Here is a tiny trained network, its code and every weight. The questions are about switching its units off for an input and a class, where a switched-off unit gives its printed mean instead of its output.

import numpy as np


def w(rows, s, z=0):
    codes = np.array(rows[::2]) - 128.0
    scale = np.full(codes.shape[1], s)
    scale[-1] = z or s
    return codes * scale


def norm(h):
    return h / np.sqrt((h * h).mean(-1, keepdims=True) + 1e-5)


def f(y):
    return np.maximum(y, 0)


def log_softmax(a):
    a = a - a.max(-1, keepdims=True)
    return a - np.log(np.exp(a).sum(-1, keepdims=True))


def net(x, mask):
    res = np.array(x, float).reshape(1, 5) / 4 @ E
    u = 0
    for l in range(3):
        y = f(norm(res) @ A[l][:, :-1].T + A[l][:, -1])
        res = res + np.where(mask[u : u + 3], y, B[l][:, -1]) @ B[l][:, :-1]
        u += 3
    return log_softmax(norm(res)[-1] @ U[:, :-1].T + U[:, -1])


A, B = {}, {}
E = w([
[117,185,79,194,141,112,230,90,123,166,146,158],'x0',
[180,169,148,87,24,120,123,70,210,165,163,92],'x1',
[159,102,218,194,1,96,163,163,106,70,8,98],'x2',
[114,175,40,100,176,135,156,70,89,104,49,83],'x3',
[146,117,106,94,99,154,107,146,113,99,117,137],'x4',
],0.0075)
A[0] = w([
[82,83,168,183,126,88,127,85,29,117,185,205,4],'L0N0',
[83,3,121,213,180,108,117,195,132,84,123,149,161],'L0N1',
[117,51,200,78,188,52,64,83,120,53,146,73,109],'L0N2',
],0.005,0.0029)
B[0] = w([
[176,43,103,200,83,133,149,102,107,164,100,107,167],'L0N0',
[106,131,74,120,43,144,130,108,227,167,161,195,254],'L0N1',
[204,209,69,139,133,150,255,104,168,67,89,162,198],'L0N2',
],0.009,0.0041)
A[1] = w([
[174,154,89,151,188,121,165,60,95,101,47,39,97],'L1N0',
[127,120,204,254,77,28,151,190,23,67,28,83,71],'L1N1',
[88,102,76,177,178,132,113,197,93,101,62,195,3],'L1N2',
],0.0058,0.0021)
B[1] = w([
[116,130,139,133,92,111,161,72,123,149,90,252,216],'L1N0',
[118,177,93,51,155,52,108,226,113,110,179,196,254],'L1N1',
[147,188,153,101,47,128,183,102,189,183,41,116,176],'L1N2',
],0.013,0.006)
A[2] = w([
[159,144,114,65,82,183,186,187,101,8,117,152,142],'L2N0',
[101,144,149,143,80,93,81,202,82,63,75,94,2],'L2N1',
[183,141,96,89,2,132,132,88,137,137,112,157,205],'L2N2',
],0.0068,0.00096)
B[2] = w([
[175,112,143,117,216,161,158,48,171,131,155,111,207],'L2N0',
[96,169,8,121,141,118,114,153,136,130,137,152,162],'L2N1',
[107,135,156,187,82,127,218,169,170,135,116,151,255],'L2N2',
],0.014,0.0098)
U = w([
[94,194,48,2,167,68,90,171,129,125,185,190,222],'0',
[114,154,167,186,57,134,174,146,181,176,67,111,183],'1',
[217,147,148,189,155,106,191,98,142,91,132,187,146],'2',
[106,123,203,126,84,105,122,113,149,172,94,217,180],'3',
[114,122,142,137,161,100,218,145,144,129,142,142,106],'4',
[170,145,147,149,115,121,85,137,83,134,84,125,46],'5',
[140,89,164,96,166,147,54,88,70,60,101,85,2],'6',
],0.0073,0.0031)

Each question gives the input, the list of numbers given to net, and the class t.
The units are the neurons (one row each of A and B). Each row of codes is followed by its name. A weight is (code - 128) times the scale printed after its matrix; where a second scale follows, it is the last column's (A, B and U).
mask holds one flag per neuron, layer by layer. A switched-off neuron (its flag False) gives its mean, the last column of its row in B, instead of its output. The means were averaged over made-up inputs and are rounded, as every weight is.
A unit's drop is (log p(t) with every unit on - log p(t) with that unit switched off) / (log p(t) with every unit on - log p(t) with every unit switched off).
The circuit of an input: a set's keep is (log p(t) with only the set's units on - log p(t) with every unit switched off) / (log p(t) with every unit on - log p(t) with every unit switched off). Starting from all 9 units, units are removed one at a time, each time the one whose removal leaves the highest keep (on an exact tie, the one counted first), for as long as the keep stays at least 0.8.
units of the circuit, in order: the units of the circuit, biggest drop first
top k neurons: the k neurons with the biggest drops, biggest first
k most important neurons of layer l: the k neurons of layer l with the biggest drops, biggest first
input [4,-5,8,6,5], class 0: units of the circuit, in order	[L1N1]
input [-8,7,2,2,8], class 2: units of the circuit, in order	[L2N0 L0N2]
input [-8,8,-7,-2,-4], class 1: top 3 neurons	[L1N1 L0N2 L2N1]
input [-3,8,-3,-5,8], class 1: units of the circuit, in order	[L1N1 L2N2]
input [-1,-3,7,-5,-7], class 0: 2 most important neurons of layer 2	[L2N1 L2N2]
input [-8,0,-6,2,2], class 2: units of the circuit, in order	[L0N2 L1N1]
input [-3,-7,-3,-3,-5], class 1: units of the circuit, in order	[L1N1 L1N2]
input [-3,-4,-6,8,-1], class 3: units of the circuit, in order	[L1N0 L1N1 L1N2]
input [-1,4,-2,-4,3], class 1: units of the circuit, in order	[L1N1 L2N2]
input [5,-6,0,6,6], class 1: units of the circuit, in order	[L1N2 L1N1]
input [5,5,5,-3,3], class 0: 2 most important neurons of layer 0	[L0N1 L0N2]
input [-5,3,8,-1,6], class 0: units of the circuit, in order	[L1N1 L2N1]
input [6,-6,1,-3,0], class 1: top 2 neurons	[L0N1 L1N1]
input [-8,-7,0,-4,7], class 2: top 2 neurons	[L0N2 L2N0]
input [-6,-7,-2,3,0], class 1: units of the circuit, in order	[L1N2]
input [3,-7,-4,-2,2], class 1: top 2 neurons	[L1N2 L1N1]
input [-7,-6,8,-2,-4], class 0: top 2 neurons	[L1N1 L2N1]
input [1,-8,1,0,3], class 1: units of the circuit, in order	[L0N1 L1N2 L1N1]
input [7,-8,-1,3,-2], class 1: top 2 neurons	[L1N2 L1N1]
input [4,-4,6,6,2], class 0: top 2 neurons	[L1N1 L0N2]
input [-5,-8,3,5,-5], class 1: top 2 neurons	[L1N2 L0N1]
